Below are the code and all the weights of a small trained network. Each question names an input and a class and asks about switching units off, where a switched-off unit gives its printed mean instead of its output.

import numpy as np


def w(rows, s, z=0):
    codes = np.array(rows[::2]) - 128.0
    scale = np.full(codes.shape[1], s)
    scale[-1] = z or s
    return codes * scale


def f(y):
    return np.maximum(y, 0)


def log_softmax(a):
    a = a - a.max(-1, keepdims=True)
    return a - np.log(np.exp(a).sum(-1, keepdims=True))


def net(x, mask):
    res = np.array(x, float).reshape(1, 5) / 4 @ E
    y = f(res @ A[0][:, :-1].T + A[0][:, -1])
    res = res + np.where(mask, y, B[0][:, -1]) @ B[0][:, :-1]
    return log_softmax(res[-1] @ U[:, :-1].T + U[:, -1])


A, B = {}, {}
E = w([
[23,219,36,46],'x0',
[182,205,233,22],'x1',
[116,125,141,132],'x2',
[107,128,150,133],'x3',
[2,8,192,173],'x4',
],0.0074)
A[0] = w([
[181,86,138,144,89],'neuron 1',
[79,81,166,118,154],'neuron 2',
[23,181,67,86,31],'neuron 3',
[169,166,156,86,251],'neuron 4',
[148,123,163,177,77],'neuron 5',
[103,162,46,250,6],'neuron 6',
[105,151,115,206,33],'neuron 7',
],0.014,0.0021)
B[0] = w([
[97,90,84,19,177],'neuron 1',
[31,183,66,135,203],'neuron 2',
[192,65,143,63,250],'neuron 3',
[107,199,140,195,221],'neuron 4',
[169,65,93,46,170],'neuron 5',
[168,101,139,254,212],'neuron 6',
[206,128,176,167,164],'neuron 7',
],0.0094,0.011)
U = w([
[187,111,136,96,3],'0',
[123,212,179,254,182],'1',
[63,246,31,213,189],'2',
],0.0078,0.0029)

Each question gives the input, the list of numbers given to net, and the class t.
The units are the neurons (one row each of A and B). Each row of codes is followed by its name. A weight is (code - 128) times the scale printed after its matrix; where a second scale follows, it is the last column's (A, B and U).
mask holds one flag per neuron, in row order. A switched-off neuron (its flag False) gives its mean, the last column of its row in B, instead of its output. The means were averaged over made-up inputs and are rounded, as every weight is.
A unit's drop is (log p(t) with every unit on - log p(t) with that unit switched off) / (log p(t) with every unit on - log p(t) with every unit switched off).
The circuit of an input: a set's keep is (log p(t) with only the set's units on - log p(t) with every unit switched off) / (log p(t) with every unit on - log p(t) with every unit switched off). Starting from all 7 units, units are removed one at a time, each time the one whose removal leaves the highest keep (on an exact tie, the one counted first), for as long as the keep stays at least 0.8.
units of the circuit, in order: the units of the circuit, biggest drop first
unit that matters most: the unit with the biggest drop
top k neurons: the k neurons with the biggest drops, biggest first
input [5,6,3,-3,-6], class 1: units of the circuit, in order -> [neuron 4; neuron 2]
input [2,-5,-6,-1,4], class 1: top 3 neurons -> [neuron 6; neuron 7; neuron 1]
input [-5,-5,2,5,7], class 2: units of the circuit, in order -> [neuron 2]
input [7,6,3,6,-1], class 0: top 3 neurons -> [neuron 3; neuron 2; neuron 6]
input [-4,5,6,0,7], class 2: top 2 neurons -> [neuron 2; neuron 3]
input [5,-4,-7,-4,4], class 0: top 2 neurons -> [neuron 3; neuron 4]
input [5,-6,-5,-5,4], class 1: units of the circuit, in order -> [neuron 6; neuron 7]
input [-4,4,3,2,-7], class 2: top 2 neurons -> [neuron 4; neuron 3]
input [-3,4,-7,3,5], class 2: units of the circuit, in order -> [neuron 3; neuron 2]
input [-1,0,1,7,4], class 2: units of the circuit, in order -> [neuron 2; neuron 3]
input [-7,-2,-7,8,1], class 0: top 3 neurons -> [neuron 5; neuron 1; neuron 4]
input [-6,6,-4,0,-8], class 2: top 4 neurons -> [neuron 4; neuron 3; neuron 1; neuron 6]
input [8,1,7,0,8], class 0: top 2 neurons -> [neuron 3; neuron 4]
input [1,-7,-4,-2,-3], class 1: units of the circuit, in order -> [neuron 6; neuron 2]
input [1,1,4,-1,5], class 2: units of the circuit, in order -> [neuron 2; neuron 3]
input [6,-3,-5,-8,-5], class 0: top 2 neurons -> [neuron 3; neuron 2]
input [0,-4,4,-1,-4], class 1: top 2 neurons -> [neuron 2; neuron 6]
input [-4,4,-5,-5,8], class 2: unit that matters most -> neuron 2
input [4,-6,-1,0,5], class 1: units of the circuit, in order -> [neuron 6; neuron 7]
input [1,4,7,7,8], class 2: units of the circuit, in order -> [neuron 2]
